Below is a small trained network, with its code and all its weights. Each question gives an input and a class and asks what happens when units are switched off, that is, made to give their printed mean instead of their output.

import numpy as np


def w(rows, s, z=0):
    codes = np.array(rows[::2]) - 128.0
    scale = np.full(codes.shape[1], s)
    scale[-1] = z or s
    return codes * scale


def f(y):
    return np.maximum(y, 0)


def log_softmax(a):
    a = a - a.max(-1, keepdims=True)
    return a - np.log(np.exp(a).sum(-1, keepdims=True))


def net(x, mask):
    res = np.array(x, float).reshape(1, 6) / 4 @ E
    y = f(res @ A[0][:, :-1].T + A[0][:, -1])
    res = res + np.where(mask, y, B[0][:, -1]) @ B[0][:, :-1]
    return log_softmax(res[-1] @ U[:, :-1].T + U[:, -1])


A, B = {}, {}
E = w([
[188,178,93,222],'x0',
[195,97,1,65],'x1',
[58,73,25,192],'x2',
[126,135,128,123],'x3',
[132,116,128,128],'x4',
[127,137,129,123],'x5',
],0.0089)
A[0] = w([
[61,94,143,36,3],'neuron 0',
[175,163,173,98,72],'neuron 1',
[154,172,62,79,114],'neuron 2',
[56,129,108,176,85],'neuron 3',
[207,155,209,120,154],'neuron 4',
[249,178,104,240,62],'neuron 5',
[115,125,143,67,86],'neuron 6',
[72,173,170,175,30],'neuron 7',
[41,76,114,70,53],'neuron 8',
[104,180,113,110,237],'neuron 9',
[101,124,109,36,107],'neuron 10',
[111,77,142,51,37],'neuron 11',
[171,176,143,70,14],'neuron 12',
[202,52,70,72,25],'neuron 13',
[157,188,87,135,76],'neuron 14',
[97,134,88,174,67],'neuron 15',
[102,137,68,128,40],'neuron 16',
],0.013,0.0046)
B[0] = w([
[111,158,113,192,185],'neuron 0',
[86,130,51,89,196],'neuron 1',
[143,124,215,97,187],'neuron 2',
[129,174,88,1,189],'neuron 3',
[103,122,77,78,255],'neuron 4',
[52,194,151,176,250],'neuron 5',
[105,175,102,169,167],'neuron 6',
[164,136,196,15,211],'neuron 7',
[104,199,121,157,189],'neuron 8',
[116,24,114,158,181],'neuron 9',
[99,142,166,210,185],'neuron 10',
[119,214,158,163,175],'neuron 11',
[124,136,52,130,173],'neuron 12',
[140,136,187,33,203],'neuron 13',
[115,178,196,153,161],'neuron 14',
[91,170,121,84,172],'neuron 15',
[117,162,132,80,156],'neuron 16',
],0.0089,0.0098)
U = w([
[109,124,218,78,94],'0',
[89,155,4,90,74],'1',
[75,172,151,215,38],'2',
[108,127,124,131,254],'3',
[92,118,117,137,248],'4',
[97,124,122,128,194],'5',
[138,48,142,158,96],'6',
[189,43,61,157,58],'7',
],0.012,0.0098)

Each question gives the input, the list of numbers given to net, and the class t.
The units are the neurons (one row each of A and B). Each row of codes is followed by its name. A weight is (code - 128) times the scale printed after its matrix; where a second scale follows, it is the last column's (A, B and U).
mask holds one flag per neuron, in row order. A switched-off neuron (its flag False) gives its mean, the last column of its row in B, instead of its output. The means were averaged over made-up inputs and are rounded, as every weight is.
A unit's drop is (log p(t) with every unit on - log p(t) with that unit switched off) / (log p(t) with every unit on - log p(t) with every unit switched off).
The circuit of an input: a set's keep is (log p(t) with only the set's units on - log p(t) with every unit switched off) / (log p(t) with every unit on - log p(t) with every unit switched off). Starting from the 12 units with the biggest drops (on a tie, the unit counted first), units are removed one at a time, each time the one whose removal leaves the highest keep (on an exact tie, the one counted first), for as long as the keep stays at least 0.8.
units of the circuit, in order: the units of the circuit, biggest drop first
unit that matters most: the unit with the biggest drop
k most important neurons: the k neurons with the biggest drops, biggest first
drop when u is switched off: that unit's drop, to one decimal
input [-4,-3,8,-6,2,-6], class 1: units of the circuit, in order -> neuron 3
input [5,7,-5,7,3,6], class 0: 2 most important neurons -> neuron 2; neuron 13
input [6,0,-8,7,-5,-8], class 1: 3 most important neurons -> neuron 4; neuron 1; neuron 12
input [1,5,5,1,4,-4], class 0: units of the circuit, in order -> neuron 13; neuron 2; neuron 4
input [-6,6,2,2,2,0], class 0: 3 most important neurons -> neuron 13; neuron 2; neuron 5
input [-8,2,-8,4,8,8], class 1: units of the circuit, in order -> neuron 1; neuron 12
input [4,7,1,6,7,-7], class 0: units of the circuit, in order -> neuron 13; neuron 2
input [7,0,4,0,-6,-7], class 2: 2 most important neurons -> neuron 5; neuron 4
input [-1,8,7,8,-4,-2], class 0: units of the circuit, in order -> neuron 13; neuron 2
input [7,6,-6,-3,6,3], class 2: 4 most important neurons -> neuron 5; neuron 14; neuron 7; neuron 3
input [3,-6,-7,5,6,-6], class 1: units of the circuit, in order -> neuron 4; neuron 1
input [-8,7,-5,-7,-2,1], class 2: 3 most important neurons -> neuron 10; neuron 0; neuron 11
input [7,5,2,7,7,7], class 2: 2 most important neurons -> neuron 5; neuron 7
input [-8,-7,-2,-5,0,3], class 2: unit that matters most -> neuron 0
input [-1,6,5,-8,-5,-8], class 3: 2 most important neurons -> neuron 7; neuron 4
input [8,8,-4,6,3,-3], class 0: drop when neuron 2 is switched off -> 0.4
input [-6,-3,-8,0,-7,-3], class 1: drop when neuron 1 is switched off -> 0.2
input [5,2,-4,5,0,4], class 2: drop when neuron 14 is switched off -> 0.5
input [-2,-2,-8,-5,6,2], class 1: drop when neuron 4 is switched off -> 0.1
input [-8,5,-4,5,-3,-1], class 2: unit that matters most -> neuron 10
